Here is a tiny trained network, its code and every weight. The questions are about switching its units off for an input and a class, where a switched-off unit gives its printed mean instead of its output.

import numpy as np


def w(rows, s, z=0):
    codes = np.array(rows[::2]) - 128.0
    scale = np.full(codes.shape[1], s)
    scale[-1] = z or s
    return codes * scale


def f(y):
    return y / 2 * (1 + np.tanh(0.7978845608 * (y + 0.044715 * y**3)))


def log_softmax(a):
    a = a - a.max(-1, keepdims=True)
    return a - np.log(np.exp(a).sum(-1, keepdims=True))


def net(x, mask):
    res = np.array(x, float).reshape(1, 8) / 4 @ E
    y = f(res @ A[0][:, :-1].T + A[0][:, -1])
    res = res + np.where(mask, y, B[0][:, -1]) @ B[0][:, :-1]
    return log_softmax(res[-1] @ U[:, :-1].T + U[:, -1])


A, B = {}, {}
E = w([
[126,131,133,132,120],'x0',
[139,86,104,56,119],'x1',
[126,133,139,144,114],'x2',
[122,135,137,137,127],'x3',
[129,118,131,108,120],'x4',
[26,65,3,161,94],'x5',
[118,35,171,176,203],'x6',
[135,126,123,111,131],'x7',
],0.0072)
A[0] = w([
[127,193,107,224,183,254],'N1',
[60,104,75,134,103,38],'N2',
[124,65,152,172,191,18],'N3',
[128,193,97,141,47,27],'N4',
[67,159,83,155,173,49],'N5',
[148,85,93,68,222,246],'N6',
[239,147,170,135,161,10],'N7',
[125,218,129,79,65,130],'N8',
[112,14,195,136,144,60],'N9',
[209,170,217,99,147,42],'N10',
[14,115,43,212,140,66],'N11',
[126,253,76,92,69,18],'N12',
[154,168,80,172,189,246],'N13',
[87,64,169,151,224,70],'N14',
[107,88,189,228,160,66],'N15',
[48,123,99,179,126,113],'N16',
[100,192,175,254,124,153],'N17',
[160,229,82,109,36,63],'N18',
[90,79,49,132,94,53],'N19',
],0.0075,0.0045)
B[0] = w([
[89,40,99,24,30,239],'N1',
[93,195,225,100,242,165],'N2',
[216,161,42,210,216,148],'N3',
[158,131,131,226,205,139],'N4',
[235,173,126,168,179,134],'N5',
[103,72,103,128,19,242],'N6',
[163,191,195,150,228,169],'N7',
[76,20,164,182,148,188],'N8',
[192,139,68,228,112,173],'N9',
[54,194,239,94,204,211],'N10',
[145,200,224,52,204,254],'N11',
[230,79,34,248,180,172],'N12',
[68,78,122,25,58,213],'N13',
[191,165,20,236,143,187],'N14',
[221,46,63,141,140,173],'N15',
[159,207,140,68,165,190],'N16',
[177,123,128,34,66,195],'N17',
[177,54,35,224,172,184],'N18',
[59,209,253,93,237,184],'N19',
],0.0064,0.0048)
U = w([
[96,217,184,112,244,1],'0',
[192,86,10,255,183,46],'1',
[67,86,102,98,71,252],'2',
[112,100,101,65,60,195],'3',
[64,109,104,108,78,203],'4',
],0.0075,0.0043)

Each question gives the input, the list of numbers given to net, and the class t.
The units are the neurons (one row each of A and B). Each row of codes is followed by its name. A weight is (code - 128) times the scale printed after its matrix; where a second scale follows, it is the last column's (A, B and U).
mask holds one flag per neuron, in row order. A switched-off neuron (its flag False) gives its mean, the last column of its row in B, instead of its output. The means were averaged over made-up inputs and are rounded, as every weight is.
A unit's drop is (log p(t) with every unit on - log p(t) with that unit switched off) / (log p(t) with every unit on - log p(t) with every unit switched off).
The circuit of an input: a set's keep is (log p(t) with only the set's units on - log p(t) with every unit switched off) / (log p(t) with every unit on - log p(t) with every unit switched off). Starting from the 12 units with the biggest drops (on a tie, the unit counted first), units are removed one at a time, each time the one whose removal leaves the highest keep (on an exact tie, the one counted first), for as long as the keep stays at least 0.8.
circuit, biggest first: the units of the circuit, biggest drop first
top k neurons: the k neurons with the biggest drops, biggest first
drop when u is switched off: that unit's drop, to one decimal
input [-3,-3,6,-2,-1,6,-8,-6], class 1: circuit, biggest first	N12
input [3,-8,5,3,1,-6,0,-4], class 3: circuit, biggest first	N1; N17
input [8,6,-7,3,-1,3,-7,0], class 1: circuit, biggest first	N12; N18
input [-7,1,-3,-7,-3,6,-6,3], class 0: circuit, biggest first	N19; N2; N11
input [2,-8,8,6,-4,-7,3,8], class 3: top 3 neurons	N1; N17; N11
input [0,0,-4,-3,-5,5,0,1], class 0: circuit, biggest first	N11; N19
input [8,-8,-5,-7,-1,-5,3,2], class 3: circuit, biggest first	N1; N17
input [0,-7,7,-3,5,6,-7,8], class 1: top 4 neurons	N12; N18; N4; N10
input [4,-7,3,-7,6,8,4,6], class 0: circuit, biggest first	N11; N19
input [-2,-7,-3,-8,4,4,-8,0], class 1: top 3 neurons	N12; N18; N4
input [-7,-4,-7,2,1,1,7,2], class 1: top 2 neurons	N14; N3
input [-4,3,-6,-8,3,7,-4,7], class 0: top 2 neurons	N19; N2
input [4,0,5,-2,7,3,7,4], class 1: drop when N14 is switched off	0.2
input [-6,-4,3,0,-4,6,-8,-8], class 1: circuit, biggest first	N12
input [8,-6,-2,-4,5,5,-7,0], class 1: drop when N18 is switched off	0.4
input [8,-2,5,2,3,8,-7,6], class 0: drop when N11 is switched off	0.2
